Here is a tiny trained network, its code and every weight. The questions are about switching its units off for an input and a class, where a switched-off unit gives its printed mean instead of its output.

import numpy as np


def w(rows, s, z=0):
    codes = np.array(rows[::2]) - 128.0
    scale = np.full(codes.shape[1], s)
    scale[-1] = z or s
    return codes * scale


def f(y):
    return np.maximum(y, 0)


def log_softmax(a):
    a = a - a.max(-1, keepdims=True)
    return a - np.log(np.exp(a).sum(-1, keepdims=True))


def net(x, mask):
    res = np.array(x, float).reshape(1, 6) / 4 @ E
    y = f(res @ A[0][:, :-1].T + A[0][:, -1])
    res = res + np.where(mask, y, B[0][:, -1]) @ B[0][:, :-1]
    return log_softmax(res[-1] @ U[:, :-1].T + U[:, -1])


A, B = {}, {}
E = w([
[69,156,168,200,129,156],'x0',
[224,185,90,137,195,202],'x1',
[62,178,113,102,70,243],'x2',
[138,98,184,230,128,112],'x3',
[138,149,255,118,115,140],'x4',
[108,226,180,90,218,83],'x5',
],0.0072)
A[0] = w([
[43,83,186,134,44,110,183],'N1',
[59,176,189,191,157,103,176],'N2',
[104,66,124,64,50,121,98],'N3',
[120,238,130,58,153,175,134],'N4',
[38,138,213,222,136,94,81],'N5',
[194,100,194,126,189,59,125],'N6',
[123,61,102,49,55,116,119],'N7',
[128,114,12,89,162,58,118],'N8',
[147,83,58,76,80,131,232],'N9',
[120,239,135,55,165,165,156],'N10',
[111,71,108,73,57,127,109],'N11',
[2,111,180,157,34,119,178],'N12',
[156,106,229,151,167,67,156],'N13',
[160,116,192,133,165,81,124],'N14',
[146,76,28,131,99,150,253],'N15',
[163,109,203,141,171,71,136],'N16',
[206,93,39,176,114,197,167],'N17',
[173,120,209,128,182,67,142],'N18',
[214,102,120,238,115,245,157],'N19',
[100,236,164,69,148,163,170],'N20',
[100,246,141,62,145,185,140],'N21',
[32,83,188,134,48,113,199],'N22',
[213,107,192,127,195,45,126],'N23',
[88,91,159,168,58,150,210],'N24',
[144,100,3,114,158,73,111],'N25',
],0.0067,0.0031)
B[0] = w([
[66,59,219,128,46,107,223],'N1',
[76,179,176,195,181,115,219],'N2',
[163,61,159,42,78,126,186],'N3',
[99,205,163,54,208,181,222],'N4',
[52,156,180,253,166,83,218],'N5',
[226,151,155,136,134,68,234],'N6',
[187,76,135,27,104,132,196],'N7',
[95,84,60,94,235,50,214],'N8',
[150,73,56,46,125,150,231],'N9',
[108,223,183,46,231,169,230],'N10',
[170,55,141,32,82,129,185],'N11',
[44,92,188,155,80,130,233],'N12',
[183,150,200,176,112,66,241],'N13',
[187,157,169,147,119,76,203],'N14',
[139,86,23,109,120,152,248],'N15',
[204,155,176,172,110,63,221],'N16',
[141,150,25,160,111,186,247],'N17',
[213,179,186,165,114,63,232],'N18',
[180,205,70,196,55,208,255],'N19',
[101,174,200,96,180,157,226],'N20',
[65,205,180,57,210,189,228],'N21',
[65,75,229,139,47,115,229],'N22',
[241,165,151,135,148,57,250],'N23',
[90,95,151,150,31,153,210],'N24',
[88,78,21,122,228,63,217],'N25',
],0.006,0.0058)
U = w([
[169,154,49,192,69,247,157],'0',
[123,79,5,91,202,79,138],'1',
[94,233,179,57,212,189,185],'2',
[20,120,186,239,114,91,8],'3',
[254,170,171,175,145,39,180],'4',
[120,43,171,58,53,129,92],'5',
],0.0072,0.0013)

Each question gives the input, the list of numbers given to net, and the class t.
The units are the neurons (one row each of A and B). Each row of codes is followed by its name. A weight is (code - 128) times the scale printed after its matrix; where a second scale follows, it is the last column's (A, B and U).
mask holds one flag per neuron, in row order. A switched-off neuron (its flag False) gives its mean, the last column of its row in B, instead of its output. The means were averaged over made-up inputs and are rounded, as every weight is.
A unit's drop is (log p(t) with every unit on - log p(t) with that unit switched off) / (log p(t) with every unit on - log p(t) with every unit switched off).
The circuit of an input: a set's keep is (log p(t) with only the set's units on - log p(t) with every unit switched off) / (log p(t) with every unit on - log p(t) with every unit switched off). Starting from the 12 units with the biggest drops (on a tie, the unit counted first), units are removed one at a time, each time the one whose removal leaves the highest keep (on an exact tie, the one counted first), for as long as the keep stays at least 0.8.
units of the circuit, in order: the units of the circuit, biggest drop first
k most important neurons: the k neurons with the biggest drops, biggest first
drop when u is switched off: that unit's drop, to one decimal
input [1,-8,-2,-1,6,8], class 3: units of the circuit, in order : N5
input [1,8,-3,-3,-1,-4], class 0: units of the circuit, in order : N19, N17
input [-1,-3,-2,-3,-6,7], class 1: units of the circuit, in order : N8, N25
input [-5,1,-7,4,-3,-6], class 1: units of the circuit, in order : N25, N15
input [-1,3,-7,-2,-5,1], class 1: units of the circuit, in order : N25, N8
input [-1,8,-2,8,-8,-6], class 0: 2 most important neurons : N19, N17
input [3,1,-8,-8,-5,6], class 1: 2 most important neurons : N8, N25
input [0,7,0,-3,-6,-6], class 1: 3 most important neurons : N25, N8, N9
input [-8,5,-2,-1,3,-8], class 0: 2 most important neurons : N19, N17
input [1,-7,5,-1,-3,1], class 5: drop when N7 is switched off : 0.1
input [0,-4,4,4,7,6], class 3: drop when N5 is switched off : 0.1
input [8,5,-6,3,-6,-5], class 0: drop when N19 is switched off : 0.2
